Below is a small trained network, with its code and all its weights. Each question gives an input and a class and asks what happens when units are switched off, that is, made to give their printed mean instead of their output.

import numpy as np


def w(rows, s, z=0):
    codes = np.array(rows[::2]) - 128.0
    scale = np.full(codes.shape[1], s)
    scale[-1] = z or s
    return codes * scale


def norm(h):
    return h / np.sqrt((h * h).mean(-1, keepdims=True) + 1e-5)


def f(y):
    return y / 2 * (1 + np.tanh(0.7978845608 * (y + 0.044715 * y**3)))


def log_softmax(a):
    a = a - a.max(-1, keepdims=True)
    return a - np.log(np.exp(a).sum(-1, keepdims=True))


def net(x, mask):
    res = np.array(x, float).reshape(1, 3) / 4 @ E
    u = 0
    for l in range(2):
        y = f(norm(res) @ A[l][:, :-1].T + A[l][:, -1])
        res = res + np.where(mask[u : u + 10], y, B[l][:, -1]) @ B[l][:, :-1]
        u += 10
    return log_softmax(norm(res)[-1] @ U[:, :-1].T + U[:, -1])


A, B = {}, {}
E = w([
[231,28,227,194,33,74,121,67,26,218],'x0',
[172,249,64,130,32,190,5,198,86,225],'x1',
[106,165,214,16,45,53,213,184,201,229],'x2',
],0.015)
A[0] = w([
[217,190,234,63,102,104,194,191,181,86,5],'0.n1',
[107,161,128,83,52,71,195,44,151,127,39],'0.n2',
[133,15,64,112,142,99,167,76,138,107,92],'0.n3',
[168,254,190,103,196,129,118,139,173,55,42],'0.n4',
[50,191,148,61,252,158,131,95,188,141,81],'0.n5',
[70,223,96,103,178,148,136,107,162,118,39],'0.n6',
[171,140,124,172,140,158,116,100,98,42,80],'0.n7',
[97,119,119,129,117,142,130,109,124,143,57],'0.n8',
[165,142,76,88,85,165,87,108,105,180,155],'0.n9',
[140,63,226,157,116,118,142,86,73,194,114],'0.n10',
],0.0085,0.011)
B[0] = w([
[90,124,120,146,133,109,115,132,132,141,149],'0.n1',
[91,124,117,144,135,121,109,119,129,145,139],'0.n2',
[136,170,172,146,147,123,107,151,120,120,190],'0.n3',
[135,128,115,116,117,116,124,118,138,107,146],'0.n4',
[130,137,105,123,108,91,107,123,143,86,216],'0.n5',
[139,137,116,109,119,98,102,104,148,89,172],'0.n6',
[83,135,118,137,125,83,102,120,138,132,165],'0.n7',
[158,67,122,55,138,253,169,35,77,208,104],'0.n8',
[128,150,160,139,149,101,117,135,136,93,223],'0.n9',
[133,129,79,117,105,109,132,137,148,81,254],'0.n10',
],0.04,0.0071)
A[1] = w([
[148,108,177,186,80,25,70,113,111,131,255],'1.n1',
[239,12,196,190,2,33,97,51,34,161,63],'1.n2',
[147,50,218,110,179,105,192,59,124,92,61],'1.n3',
[109,120,162,69,101,120,177,121,150,184,150],'1.n4',
[130,26,188,124,174,78,189,49,127,87,48],'1.n5',
[201,93,127,92,72,120,124,66,104,102,134],'1.n6',
[212,196,135,118,51,171,28,98,63,201,81],'1.n7',
[123,136,174,46,84,96,155,98,161,186,11],'1.n8',
[152,115,193,58,51,75,153,89,140,185,97],'1.n9',
[170,39,100,205,182,194,50,22,28,99,79],'1.n10',
],0.032,0.0092)
B[1] = w([
[138,94,133,130,126,170,162,122,105,179,253],'1.n1',
[129,166,73,81,140,91,94,110,193,17,198],'1.n2',
[168,100,253,153,133,128,155,141,106,106,153],'1.n3',
[100,90,138,121,116,91,162,94,141,169,140],'1.n4',
[169,228,149,124,101,165,67,202,113,145,166],'1.n5',
[170,88,133,118,137,154,155,96,128,126,155],'1.n6',
[179,177,236,144,117,147,114,194,106,119,158],'1.n7',
[79,120,63,223,197,127,74,91,73,128,144],'1.n8',
[41,122,103,146,132,98,132,131,125,185,154],'1.n9',
[17,105,94,164,137,71,141,113,119,214,163],'1.n10',
],0.031,0.048)
U = w([
[138,171,54,80,133,73,103,112,225,7,198],'0',
[28,122,94,190,149,87,131,130,128,205,139],'1',
[175,197,225,156,123,153,113,210,123,129,116],'2',
[175,42,119,119,108,182,192,92,119,170,238],'3',
[114,98,175,83,102,123,92,69,103,103,1],'4',
[120,75,178,71,138,114,84,81,111,112,35],'5',
[117,92,184,81,104,119,90,56,98,105,5],'6',
],0.02,0.0077)

Each question gives the input, the list of numbers given to net, and the class t.
The units are the neurons (one row each of A and B). Each row of codes is followed by its name. A weight is (code - 128) times the scale printed after its matrix; where a second scale follows, it is the last column's (A, B and U).
mask holds one flag per neuron, layer by layer. A switched-off neuron (its flag False) gives its mean, the last column of its row in B, instead of its output. The means were averaged over made-up inputs and are rounded, as every weight is.
A unit's drop is (log p(t) with every unit on - log p(t) with that unit switched off) / (log p(t) with every unit on - log p(t) with every unit switched off).
unit that matters most: the unit with the biggest drop
k most important neurons: the k neurons with the biggest drops, biggest first
k most important neurons of layer l: the k neurons of layer l with the biggest drops, biggest first
drop when u is switched off: that unit's drop, to one decimal
input [4,-6,-5], class 2: unit that matters most => 1.n5
input [-1,-1,2], class 3: 2 most important neurons => 1.n2, 1.n10
input [-3,-4,3], class 2: 4 most important neurons => 1.n2, 0.n10, 1.n10, 1.n9
input [-7,5,-8], class 1: 2 most important neurons => 1.n2, 0.n10
input [7,3,8], class 1: 3 most important neurons => 1.n9, 1.n8, 1.n1
input [0,3,-1], class 3: 2 most important neurons => 0.n9, 1.n5
input [-2,-6,-5], class 2: 2 most important neurons => 1.n5, 1.n3
input [5,-8,2], class 2: 2 most important neurons => 1.n5, 1.n3
input [-7,2,8], class 1: 3 most important neurons => 1.n2, 0.n10, 1.n8
input [2,0,4], class 1: 3 most important neurons of layer 0 => 0.n3, 0.n5, 0.n9
input [-7,8,-4], class 2: 3 most important neurons => 1.n2, 0.n10, 1.n7
input [8,-8,3], class 0: 2 most important neurons of layer 1 => 1.n2, 1.n7
input [2,1,-3], class 3: 2 most important neurons => 1.n1, 0.n7
input [-6,-8,5], class 2: most important neuron of layer 1 => 1.n2
input [0,-2,2], class 3: 2 most important neurons of layer 1 => 1.n2, 1.n10
input [5,5,1], class 0: 2 most important neurons => 1.n2, 0.n3
input [1,0,-3], class 3: 2 most important neurons => 0.n7, 1.n1
input [0,2,3], class 3: 2 most important neurons of layer 0 => 0.n9, 0.n1
input [4,0,-2], class 0: drop when 1.n2 is switched off => 0.3
input [7,3,2], class 0: drop when 1.n2 is switched off => 1.3
input [-6,-4,-8], class 1: drop when 1.n2 is switched off => 1.0
input [5,4,4], class 0: most important neuron => 1.n2
